Below are the code and all the weights of a small trained network. Each question names an input and a class and asks about switching units off, where a switched-off unit gives its printed mean instead of its output.

import numpy as np


def w(rows, s, z=0):
    codes = np.array(rows[::2]) - 128.0
    scale = np.full(codes.shape[1], s)
    scale[-1] = z or s
    return codes * scale


def norm(h):
    return h / np.sqrt((h * h).mean(-1, keepdims=True) + 1e-5)


def f(y):
    return y / 2 * (1 + np.tanh(0.7978845608 * (y + 0.044715 * y**3)))


def log_softmax(a):
    a = a - a.max(-1, keepdims=True)
    return a - np.log(np.exp(a).sum(-1, keepdims=True))


def net(x, mask):
    res = np.array(x, float).reshape(1, 7) / 4 @ E
    u = 0
    for l in range(2):
        y = f(norm(res) @ A[l][:, :-1].T + A[l][:, -1])
        res = res + np.where(mask[u : u + 5], y, B[l][:, -1]) @ B[l][:, :-1]
        u += 5
    return log_softmax(norm(res)[-1] @ U[:, :-1].T + U[:, -1])


A, B = {}, {}
E = w([
[142,94,192,151,95,127,134,122,85,129],'x0',
[217,165,132,78,47,79,28,101,95,176],'x1',
[115,143,122,186,111,255,209,182,193,218],'x2',
[170,101,115,90,132,197,166,84,149,211],'x3',
[153,120,205,137,192,129,138,213,72,136],'x4',
[141,215,235,112,130,125,36,212,81,32],'x5',
[143,168,83,183,110,169,160,95,151,106],'x6',
],0.0066)
A[0] = w([
[158,132,120,197,72,117,77,72,224,40,51],'L0N1',
[255,144,127,99,105,181,51,114,74,220,48],'L0N2',
[93,185,82,176,44,104,105,51,102,124,35],'L0N3',
[131,26,193,122,194,78,162,114,111,60,2],'L0N4',
[114,161,140,91,92,61,64,76,67,101,52],'L0N5',
],0.0068,0.0037)
B[0] = w([
[157,188,34,125,94,234,153,76,15,88,173],'L0N1',
[122,127,206,48,63,230,91,159,114,234,254],'L0N2',
[66,220,51,173,206,241,221,135,92,126,179],'L0N3',
[5,71,203,114,198,172,102,2,83,104,167],'L0N4',
[204,144,109,212,145,113,54,176,96,107,221],'L0N5',
],0.0075,0.0044)
A[1] = w([
[114,134,143,178,172,209,75,187,206,87,125],'L1N1',
[127,35,9,148,110,102,183,54,242,249,24],'L1N2',
[88,158,223,202,169,180,189,253,192,66,13],'L1N3',
[196,183,165,166,154,69,46,126,69,59,5],'L1N4',
[132,110,69,176,88,79,212,22,175,196,39],'L1N5',
],0.006,0.003)
B[1] = w([
[177,74,163,211,119,35,210,191,108,138,183],'L1N1',
[172,4,40,72,101,2,137,34,234,203,253],'L1N2',
[88,246,152,134,138,113,233,126,249,116,224],'L1N3',
[132,71,31,69,137,57,70,174,191,92,208],'L1N4',
[127,116,20,129,136,219,53,102,153,217,204],'L1N5',
],0.0089,0.0046)
U = w([
[160,148,81,110,120,65,6,187,97,44,89],'0',
[100,195,159,146,134,106,227,183,201,104,174],'1',
[52,76,184,102,172,102,127,72,78,70,157],'2',
[131,43,48,98,102,125,144,58,194,206,65],'3',
[176,146,210,73,47,183,81,159,111,204,250],'4',
[122,221,27,143,80,192,149,88,75,84,97],'5',
],0.014,0.0016)

Each question gives the input, the list of numbers given to net, and the class t.
The units are the neurons (one row each of A and B). Each row of codes is followed by its name. A weight is (code - 128) times the scale printed after its matrix; where a second scale follows, it is the last column's (A, B and U).
mask holds one flag per neuron, layer by layer. A switched-off neuron (its flag False) gives its mean, the last column of its row in B, instead of its output. The means were averaged over made-up inputs and are rounded, as every weight is.
A unit's drop is (log p(t) with every unit on - log p(t) with that unit switched off) / (log p(t) with every unit on - log p(t) with every unit switched off).
The circuit of an input: a set's keep is (log p(t) with only the set's units on - log p(t) with every unit switched off) / (log p(t) with every unit on - log p(t) with every unit switched off). Starting from all 10 units, units are removed one at a time, each time the one whose removal leaves the highest keep (on an exact tie, the one counted first), for as long as the keep stays at least 0.8.
circuit, biggest first: the units of the circuit, biggest drop first
k most important neurons: the k neurons with the biggest drops, biggest first
drop when u is switched off: that unit's drop, to one decimal
input [-7,7,2,-6,-6,3,0], class 5: circuit, biggest first -> [L0N3]
input [6,5,6,-6,2,-4,7], class 5: circuit, biggest first -> [L0N3; L1N2]
input [-5,0,6,7,-2,7,6], class 1: circuit, biggest first -> [L1N1; L1N5]
input [-6,5,-6,7,-5,7,8], class 5: 4 most important neurons -> [L0N1; L0N3; L0N2; L1N2]
input [-1,-5,4,6,6,-1,8], class 1: 2 most important neurons -> [L1N3; L1N1]
input [0,5,5,1,-7,2,4], class 5: 2 most important neurons -> [L0N3; L0N1]
input [8,-6,-3,7,-5,2,7], class 5: 2 most important neurons -> [L0N1; L1N2]
input [-2,0,-7,-1,-3,-5,7], class 5: 2 most important neurons -> [L0N1; L0N3]
input [6,6,-6,-2,-6,-4,6], class 5: drop when L0N3 is switched off -> 0.2
input [-7,2,-5,4,-5,3,7], class 5: drop when L0N3 is switched off -> 0.1
input [6,5,5,-1,2,-3,1], class 4: drop when L0N2 is switched off -> 0.9
